[  49 -157   27  -70   64  -42   40   79 -137 -156  -33  -42  -77 -124
  -38 -168  153   18  -13   79 -107  -88 -219   -2   69   48   98  -49
   82   32  -59   60   27   78] : 9
[ -27   60 -146  -64  110  -27  -24  -33  188 -115  -24   -1   34  -52
   41  237   66  107   18 -157  113  -70 -190 -142  186 -129  -35   10
 -195   46 -101 -161   67  176] : 11
[  65  -69    7 -118  138  -81   92  122  130 -145   44  -25  -83  -40
   31   59 -100  134    8  -21   52 -141 -209  -82   52  -93   14   -1
 -131   46  -73  -93 -141  -91] : 9
[ 212  173 -412 -181   64   15  -40 -208 -432  -22  289    8   26 -276
  -36  200   25   89 -116   16   32   41  227  -36  227 -152 -183  -86
  180  289 -370   -5  539   81] : 2
[ 242   19  -91  -93  216  -83  -42  137   70  -56   82   63  -26   14
   41  191   34   33   10  -49 -113 -182  -51 -124    0 -103  -45   86
 -218  161   96 -153  116   20] : 4
[-190  135 -210  -31   13    3 -135 -279  -76  -10  -21 -122    1  -95
   68 -115   26 -162  -76 -101   96 -203   67   28  136  -21   37    3
   87   31 -236  120   74  109] : 0
[ -36   -3  -38  -28  132  -49  143  -27   13  -91  229  109   -6 -130
   -4  177  -15   98   17   57 -194  170  108  -65  119 -168   93   55
   73   85   13 -150   45  214] : 5
[-109  117  -90  -65   52  -43 -139  -10  176   17 -144 -113  -71   41
  102  -56   79  -13  115   -9  107 -237  -19   10   53  -79   20  -20
  -74 -233  121   16 -130   -5] : 5
[  41   55  -68  -66   43 -120  -66  -71  -61 -162   38  195  -60 -107
 -147  -18   77   25  -79   -9  -53  -84   99 -240   26 -161  -17   15
   89 -117   57 -101   58  150] : 9
[ 317   17  227   93  214  326 -299  111  -39  109  508   27  296   29
 -314  244 -125   35   32   49 -426 -241 -492 -285 -454   93  283  336
  277  899    1  -96  127  212] : 11
[-141  153 -281 -263  221  252  357  375  407  324 -159 -286 -426   53
  153  122 -338  252  298  147 -330   67  -28 -199  234 -259  506   21
  379 -512  311 -112 -474  422] : 11
[  -5   84   28  -63   86  -24  -31  -57   21  -39    4 -106   -6    7
  133   -4   11   11   99   -1  121  -91   12   -5   63 -149   12  -42
  -51  -74    2  108  -30  -58] : 4
[ -77 -130  -63  -24    5   -8  -68    2 -249 -182   16   62 -109 -114
   14  -10   49 -148  -52   29 -185  -39 -127   72   -6   40   29  -33
  -41  120  -95  184   48   14] : 12
[  19   63 -101  -17    4  -64 -235   24 -188   43  -68 -129  -17   -4
   38  -34  198  -57  -88   46  119 -144  170 -117   76 -129   27   29
  -69 -128    1  -24  -84   55] : 0
[ -54   53   -7  -26 -100  104  120 -187  -55   18  -30  -31   60   30
  -81 -254 -166 -129 -119  -96   52 -159 -129  151  -59   87  -93  -53
   36  247 -320   68  257  -16] : 6
[ -17  -72   76   27  -60   -7   61  -40   44  -38  -30   38  -32  -12
   32  -69  -36  -29   41   -2  -53   41  -33   77 -130    1  -83  -77
  -27  -32  -17  135    7 -122] : 4
[  70 -156   39  -44  -67   37   12  113 -202 -165  -59   60 -198  -67
    6  -72    8  -37   22  171 -323   -7 -105 -110 -150   26  106 -115
   69 -109   74  129 -175  -33] : 7
[-132    9  -82  -64  -34  -67  105  -27   60 -121  -81   72 -139  -69
   19   87  -89  -68  -18  -60 -116   36  -87   43  -26  -91  -20  -62
  -14 -111   49   12   26  135] : 2
[ -43  -79   59   32  -53  -12   95   33   92  -90  -19   53  -35   17
   54  -45  -93  -18   18  -21 -111    7  -83   58 -207  -24  -76  -41
  -86   31   13   66  -25 -140] : 6
[ -48  128 -281  -96   99 -104   61  -75  -30 -180  -28   95 -180 -191
   69  232  -65   31   12 -109 -120 -101  -30    0   46 -297 -110  -79
  -97  -80  -37   50  203  207] : 5
[  46 -102   60   -3    6   38   36    8  -35 -137   -8    0  -57  -96
   49 -116  158   48   -5  163 -216  -51   80  -58 -114   -2   -9  -50
  143  -91  -18  -43  -71  103] : 10
[  36 -109  -96  -61  140 -143  151    6  125 -150   18   72   58  -56
    7   98  128   11  -91 -199   84   32  -23   81  159  -22 -103 -105
 -254   67  -49  -84  261   53] : 3
[  -2  -76   54  -10   -6  -16   60    7   22 -197    0   84  -79  -53
   43 -108   50   39   82   90 -163    3 -126 -107  -81  -33   29 -111
  -62  -71  -23  -17 -111    7] : 6
[  19  -74  453  167 -143   52    5  -69  -24  143 -199   60 -172  -57
  -66  113 -660 -391  -21   84 -364   50  -76  247 -777  -90  -99  -31
  157   24  264  293 -304  -33] : 4
[ -18  -81   32   10   18   16  -26    3 -118 -122   27   71  -24  -82
  -58  -86  104  -69  -65   47 -127   -3 -150   19  -36   57   -7   19
    7  144 -139   33   93  143] : 1
[ -40    7 -128   -2  -86   45  -48   73  -99 -337 -100   54 -118 -151
  -37  -23   69  -79  -52   10 -205  -99 -234  -96   26  -17  -18  -30
  -12   -7 -133    6   89  229] : 1
[ -75   28   98  -51 -354   13 -322   11 -416  -86  282  276  228  157
 -194  -72   37 -382 -237   47 -108    4 -346 -228 -379  295   99  120
   68  481  -41   53 -159   -5] : 9
[ -14 -133   53   43   34   72  127   25  -50 -181  -34   37  -37 -109
   34 -218   31  -36  -87   80 -256  -18 -144  -43  -63   66   82  -20
  126   23 -147    0   64  113] : 6
[  52  -33  -92  -84  131 -139   15  117  228 -156  -39  140 -143    2
   24  171   18   59   98  -92  -86 -125 -101  -86  -87 -126  -76 -135
 -280 -147  228   18  -26  -15] : 12
[ 385  -38 -276  105   -8 -202 -132  105 -344  -87  118  186    9 -161
 -202  182  105 -202 -168  -70   -7  201  492  159   18 -126 -262   58
 -102  167  120 -230  294 -212] : 12
[ -30  145 -129 -128  -35   14  214   55   94 -199   29   43  -42   29
  -10  176   -9  100  108 -117   38   20  -49  -20   69 -179 -118 -181
 -138  -97   26   48  264   20] : 7
[ -29  -73  108  201  -44 -270 -390    9 -101  140   85  156   24 -107
 -171  -51  128 -107   93  125  311  192  339 -269   10 -199  181   -1
  -68 -227  308 -208 -622 -158] : 2
[-101    1   10  -55   15  -96   68  -23   15 -100  -60   65  -53   22
  -18   73   15   -5  -54 -120  130   52 -159   86   95  -23    0  -12
 -113 -108  -36   27   63   93] : 1
[-108   13  -86  -88   37 -134  126   33  189   -7   14   43  -63  -72
   17  143    0  143   79  -42  -34   90  -23  -69   63 -170   39  -84
   17 -165   99 -110  -48  169] : 7
[-162   86 -179 -107   80 -124   -6  116  -70   88  -39 -143 -129   -4
   66   16  -13  -71   23  -24   97  -81  -60  133  286   11  199   57
  -67  -32   33  104  -11   48] : 8
[  96    2  -33  -98   66  -45  213   75    1 -181   29   -4  -77    6
  159   15  -23   84   19   26 -130  -17 -104  -58   25  -79   18 -140
 -111  -66  -15   43  -12   37] : 4
[   9    5 -180 -113   76  -34   16    1 -117  -52  -11   45 -127  -25
    1   95  116   79 -125  -75   13  -27  -27  -95  227  -33  128   33
   42 -151  -74  -52  -11  117] : 10
[-190   19 -234  -97   76 -111 -161  -67  -87 -146   24   17  -45 -168
  -78  207  219  -91  -48 -158  132  -63    7   43  344 -114   -9   85
 -123   82 -131  -96  174  193] : 8
[ 164 -215   96  -91 -105 -165  292  179 -290 -476   83  156   71  -86
  -37 -120  353  255  -27  102  204  367  161  145  273  170 -133 -336
 -162 -423   51 -277  563 -161] : 7
[ -25  -96   52   34  -45   10   42   10  110  -33   -8   52  -31   -4
   11  -40  -68   -2   27   29 -114   43  -65   11 -123   -6  -20   -3
   20   -1   32   24  -81  -96] : 5
[ -44  -51   36   13  -34    8   40   -9   67  -57  -28   14  -30   11
   65  -35  -94  -17   38  -17  -56  -11  -45   70 -147  -22  -62  -71
  -31  -13    2  142  -10 -115] : 12
[ 107   18  209  226   16  -42   27  119   54 -103  203 -117  137  175
  386  566 -412 -216   71 -142 -370  138  -63  260 -411  -98 -178  -24
   -4   60  -54   33  -28 -158] : 9
[ 158   97  -95  -62  188  -19  -76   72   77  -95  -51 -201   28 -103
  120   24  220  117   54   69  133  -99   45  -23  200 -101  -55  -54
 -103  -97  -17  -64  188   24] : 11
[-106 -263  101   16  -12   29   20   58 -138 -146   37   45  -55   -7
   60 -158   39  -81  -78  108 -257  -23 -164   25 -140  104   47  -32
   34  108 -101  133 -162  -23] : 12
[ 228   20   27 -119  208   20  189  177  167   -8  165  -16  -36  -29
   48   99 -130  244   58   75 -198  -30   11 -190  -71 -157  131  -28
   33    9   91 -191   45   84] : 7
[ 115 -167   65  -20  108   53   46   80  -15  -45  -32  -89  -68  -48
   49   -7   46   -8   85   49 -163 -124 -100   53  -10   35   46  -41
  -52   86   -7   89   30  -25] : 4
[ 100 -162 -115  -17  -49  -50  -10   55 -158 -312  -29  169 -212 -197
   37   28  -85   41  -46   74 -361  -25 -121  -93 -159   44  -14  -52
   58  -42   28  -56 -153  -63] : 7
[ -12  -95   64   23  -51  -19   35   18   41  -62   -1   42  -73   27
   30  -36 -103    1   37  -11  -85   12  -75   53 -168   -1  -26  -29
  -41   -1   17  128  -78 -113] : 1
[  15 -268  -50 -165  467 -219   31   98 -238  422   20   75 -416 -132
  -89  136  338  368  287  383   62   13  642   31  366 -113   62  -79
  -63 -375  442  -17 -396   45] : 10
[ -20  -57   81   31  -67   14   33   -1   33  -81  -23   25  -46   21
   26  -54  -82  -30   16   -3  -33    3  -61   66 -177   -5  -81  -56
  -49  -10  -43  120  -57  -98] : 1
[ 165 -623  263  -36  -47 -136   62  320  134  216 -107 -184   48   71
   32 -246  292   74  147  222  -10  142  149  133  125  348  249   38
 -197  -51  285 -238  -63 -275] : 11
[  34 -163  212  137  -53  168   25  330  185   53  -84 -249  280   71
   12    4  -62  -17   86  -45   -4  -54 -545   55 -179   81  -52  -34
   30  351  -55 -135   43  147] : 3
[ -59  251 -166  -43   32  -29 -220  -29 -326 -158  -27  -35  -39 -100
  -94  -77  173 -127 -184  -65  101 -242 -226  -67  177  -56  198  123
   11   30 -230  139  226  210] : 8
[ -12 -151   88   34  -46  -31   82    3   19  -81   -6   34  -45   -2
   84  -48  -27   -8    1   14  -70   41  -51   68 -136   35  -56  -78
   -8  -23  -29   97  -68 -147] : 10
[ -46 -225   30    4    0   92  -31  111 -179 -174  -38   19  -88  -86
 -100 -231  191  -14 -127   96 -215  -77 -205  -33  -91  128   78    0
   62   57  -45  -36  -53  137] : 0
[ -13   44 -143  -63  116  -37   -1  189   49  -76  -45   18  -82  -35
  111  195    4   49  -87  -97 -153  -94 -199 -124  -29 -116  115   81
  -93  -46   62  -44   40  170] : 6
[ -34 -104  125   -1  215    4 -134  -95  134  122  109  -48   26  -76
  144   67  -19    6   80   91  -42 -122  175   35  -65   48   19  140
  -51  182   27  -38 -212 -104] : 4
[-124    5 -181  -61  147    4  129  -31  158 -188  167   37   76 -131
  119  171   72   64   53 -110  -16   68   84  -70  195 -128  -27  -67
  -74   81 -129 -129  107  174] : 3
[ -17  -56 -138  -54  157  -68   -7   28  174  -83   57  -62  -56  -53
  143  260    2    1  144  -83 -237  -45 -131  130   94   -7    2  106
  -61  236  124  -65   57   39] : 2
[-113    9  -59  -71  133  -44   35   12   24  -41   93   25  -22  -76
   60  136   49   95   30  -42  108   78   43  -45  180 -112   -9  -35
  -37  -73  -69 -101  -79   76] : 9
[  -3 -192  -11  -15  -40   80   -2  -25 -125 -156  -48   55  -25  -40
  -33  -89   81  -87  -99  -39 -182  -71 -171   69  -81  137 -122  -46
    9  258  -71   56   45  -31] : 7
[ -18  -83   89   46  -60   35   43   12   81 -107   41   70  -44    6
   24  -17 -144   13   26   -2 -130   31  -85   -6 -219   -9  -14   10
    1   42  -21   62 -123  -86] : 1
[ -27  159 -151   17  -80    5   53  -15 -108 -139   52  -26  -43  -67
   80   15 -296  -40   20 -113  -71  -67  -14   67  -17 -168  -13 -100
  -53   50 -112  112  253   -8] : 12
[ -24 -239   31  280 -131 -374  -13  251  306   62 -188 -106   44  322
  226  254 -699 -164 -188 -452   78  -66 -472  377  -41  168  -47  317
 -382  416  241   12 -424 -640] : 12
[  94   56  -87  -47  130 -123 -125   10   63   29   26   83 -119 -109
   37   41  -12  102   49    7 -122  -27  153 -102  -95 -241   14  115
  -76   17  196 -199 -123  152] : 1
[ 170   25  -38 -171  179  -11  118   95  -17  -16  117  -14  -20   19
   48   45   73   78  -72   35 -147   13 -125  -15    6  -75  109   30
  -12  120   57  -23  142  119] : 5
[ 318  -61 -161  -80 -175  -86  513  311 -265 -470  399  313 -126 -209
  -90 -332  -92   13 -284   96 -780  364  127 -114 -186  -57  221 -163
  -20  116 -134 -293  501  209] : 9
[-223  239 -296 -111 -318  -23   59    0 -214   58 -439  244 -161  -77
 -232 -565  406 -163 -367   36  182  141  -62  -60   15   39 -283 -246
 -115 -228  -81  174  157  273] : 7
[ -73  -99 -161 -122  199 -100  -57    5  -93   35   42 -205  -63 -150
  118   52  203   28  100   68   81  -80  259  179  407   33  107   31
   18  -16   10  -15   93  -56] : 7
[ -50   -2 -110  -48  -75  -79  -94  108 -159 -190    2  -67  -62    5
   26    3   34  -94  -98  -84   43  -98   12   10  215   20  185   63
 -166  -28  -12   -4   19  -87] : 8
[  70  -29 -199  -87  253 -165 -137 -110  -57   53  -60   88 -176 -183
  -49  103   79  -22  -62  -52  -64 -147  138  -88  228 -212   52  118
  -63   33   92  -15  101  145] : 5
[ -71 -164   35   34  -12  -27   60   20  100  -65  -27  -42  -47   -1
   90   -5  -99  -37   23  -30  -73   -5  -67   61 -129  -15  -57  -37
  -50   27   20   87  -91 -127] : 0
[  88  -17 -160 -104  126  -88  230   17    3 -170  114   71  -51 -164
   54  116  -30   49   15  -31  -92  -12   69   -6   41 -159  -97 -128
  -40   34  -47   35  292   76] : 4
[-139  -84  136   94 -141  104  -28  -13  -12 -141  -19   79  -16  -65
 -109 -191   11 -121  -22   14 -175  -66 -225 -118 -247    5   84  -28
   73   52 -170   40 -227  107] : 9
[-110  -88  -22   46 -168  -26    5  -96 -188 -141  -58  105 -109  -60
  -26 -157  -54 -135  -54  -12 -220   -8 -119    6 -102   14   26 -101
    6   26  -88  169  -24    8] : 6
[ -29  -18 -211 -109   55  -91  124  108 -107  -75  -14  -62 -112 -154
   69    2  -30 -129   51  -40  -96  -31  148  212  116  -77   35  -78
 -170   82   77   91  299   59] : 3
[  42  -96  145   41  -62  121  130  -20 -169 -238   12  153 -120 -124
  -78 -219 -105  -17 -131  163 -357   20  -49 -145 -317  -73   64 -117
  214 -118 -134  137  -14  119] : 12
[  68  -40  221  161  -67  -20 -521 -306  -70  639 -203 -157   97  249
 -175  -81   49 -140  222  -76  651  -75  190   63  145  104   97  131
    3  -89   98  201 -329 -543] : 2
[ -19 -121   31   20  -36  -22   16   30   74  -57  -40   45  -71  -21
   12   18  -39  -31   57  -21  -93    9  -30   50 -122  -18  -83  -50
  -80   33   48   57  -70 -167] : 7
[ -92   -9 -106  -51  174  -39  148  -71  277  -98  120    7   70 -118
   39  193  -18   55   65 -138  -58  -48   16   22   80 -131  -77  -31
 -108  231  -54  -91  111  193] : 3
[  -3  -66   72   28  -61  -11   56   25   39  -77  -33   25  -28  -14
   70  -53  -15  -35   31   12  -74   57  -51   54 -132    9  -47  -79
  -46  -69   13  105  -12 -107] : 4
[ -54   81  -39   13  183  -56  108   -2  229 -122  120 -127   64 -102
  282  171 -153   73  154   -8   -7 -107 -125   35  -13 -112   11   18
  -52   95 -175  -70  -27  -13] : 6
[  18  109 -131  -51  144 -140  -52  -44  168 -123  -88   -6  -46 -207
   82   33  122    2   86  -93  108  -66   42   98  123 -175 -195  -79
 -253  -31   41  -57  283   58] : 4
[ 169  -86  -54  -14  148 -219   23  219 -228 -203   89 -230  167 -226
  353   43   58 -241  107  -62   86  130  159  234  125 -278   12 -133
 -157  153  161  191  747  -71] : 12
